[-67.8, -97.8, 103.6, 22.1, -114.0] -> 103.6, 103.6
[-17.73, 17.58, 19.07, -12.44, -17.31, -11.26, 13.40] -> -12.44, 19.07
[-95.5, 80.9, 90.3, 145.2, -109.5, 98.2, 135.1] -> 145.2, 145.2
[-6.4, -11.4, 12.6, 13.0, -8.5] -> 12.6, 13.0
[52.6, -118.3, -155.4, 39.7, 74.3, -6.5, 112.7] -> 39.7, 112.7
[[-7.5, -7.5, -7.8, -7.5, 9.6], [13.6, 14.0, 14.0, 13.7, -11.1], [-15.2, -15.3, -15.9, -15.2, 17.2]] -> 14.0, 17.2
[1.00, 1.27, -1.23, 0.73, 1.63] -> -1.23, 1.63
---
Q: [-333  593 -352  500 -591  -49  240]
A: 593, 500

Q: [58  5 87 41 37]
A: 87, 58

Q: [55  7 16 82 59 54 69]
A: 82, 69

Q: [8595 9654 3209 6421]
A: 9654, 8595

Q: [6244 4772 9723 1101]
A: 9723, 6244

Q: [ 510 -720 -534  699]
A: 699, 510

Q: [471 866 841 231]
A: 866, 841

Q:
[[169  13 184 215 210]
 [209  38 214 221 230]]
A: 230, 221
---
[[4.35, -4.72, 4.30, -0.69],
 [-5.10, -0.88, -1.83, 4.03]] gives -4.72

[[-1.06, -0.13, -3.80, 0.17, 4.76, 0.01],
 [-0.82, 0.11, 0.10, -0.06, 5.55, 0.21]] gives 0.17

[[-4.00, 2.46, 5.24, 1.77, 1.43, 5.98, 4.93],
 [-4.26, 2.60, 5.54, 1.92, 1.53, 6.31, 5.25]] gives 1.43

[[-6.31, -3.15, 3.58, 2.50, 3.32],
 [-6.62, -3.28, 3.67, 2.51, 3.33]] gives 3.58

[[4.55, -1.89, -1.47, -4.66, -1.89, 3.92, 5.22],
 [3.56, -2.45, 4.17, -0.88, -2.45, 4.43, 0.21]] gives -1.89

[[-3.04, -6.44, -2.21, -1.81],
 [-3.15, -6.75, -2.33, -1.87]] gives -6.44

[[6.02, 3.82, 1.46, -0.99, 0.02],
 [-5.80, -3.86, -1.45, 0.93, -0.14]] gives 1.46

[[0.53, -4.65, 0.03, 0.19],
 [5.59, -3.89, 6.12, -5.22]] gives -4.65
---
[ 0.04 -2.66  1.49  0.17  1.14  1.99 -6.75] gives -6.75
[ 2.77  6.83  3.27  2.55 -5.86  6.62 -2.46] gives -2.46
[-1.07  5.38  2.55  0.62] gives 0.62
[-4.28 -5.14 -4.88 -3.73 -2.54] gives -2.54
[ 5.91  0.02 -2.42 -0.21] gives -0.21
[-1.72 -2.16  5.43  1.51] gives 1.51
[ 6.12  1.02  5.91 -4.50] gives -4.50
[-1.77  6.06 -1.53  1.91  3.87  1.49 -0.02] gives -0.02
[-6.81  1.46 -0.82 -0.55  6.30 -0.12] gives -0.12
---
[ 0.87  4.88  0.06 -0.14  5.02] yields 0.87
[-6.85  0.79 -1.70  3.64  6.01 -1.33] yields -6.85
[-4.40  6.02 -1.71  4.34] yields -4.40
[-2.70  1.67 -1.50 -0.32  0.42  2.98  5.87] yields -2.70
[ 3.31  0.69  5.19  2.09 -3.21] yields 3.31
[-5.36 -2.56 -0.42 -1.51 -4.45  2.84] yields -5.36
[-5.27  1.05  0.58 -1.47] yields -5.27
[-2.44 -6.11 -2.57 -3.23 -1.02  1.05] yields -2.44
[ 0.23  4.53 -2.52 -0.69 -6.69] yields 0.23
---
array([[35, 47, 86,  7],
       [26, 10, 19, 12],
       [32,  3, 83, 34]]): 12

array([[ 63, 158, 239,  63, 209,  95],
       [103,  62,  66,  68,  68,  69],
       [ 83,  95, 152, 205, 161, 123]]): 95

array([127, 243,  62,  49, 116, 216]): 243

array([ 529, -215, -788, -405, -335]): 529

array([-179,  -25, -497,  401,  972, -871]): -25

array([ -7,  39, -37,  30,  22,  24]): 39

array([246,  82,  56, 125, 182, 200]): 82

array([[379, 272, 208, 667],
       [248, 479, 313, 820]]): 667
---
[-14.6  -4.5   0.4  -9.1  -3.6  16.9 -19.2] -> -3.6

[[ 0.17 -0.02  0.14  0.11 -0.02]
 [ 0.03  0.07 -0.07  0.01 -0.16]
 [-0.15  0.07 -0.19 -0.10  0.07]] -> 0.11

[ 0.09  0.16  0.07 -0.09] -> 0.07

[-13.240  12.869   4.385  -0.758] -> -0.758

[ 0.150 -0.103 -0.057 -0.092 -0.085  0.014] -> -0.057

[[-0.47  0.15  0.81 -1.75 -0.28 -1.88]
 [-1.30 -1.30 -1.31 -0.01 -1.14  0.26]
 [-1.77 -0.55 -1.24  2.11  1.21 -0.46]] -> 0.81

[ 124.662  -90.194  -72.647  -22.105  105.572 -143.797   48.087] -> 48.087

[-11.0  10.5  17.8 -16.9  -8.7  -7.2   1.0] -> 1.0
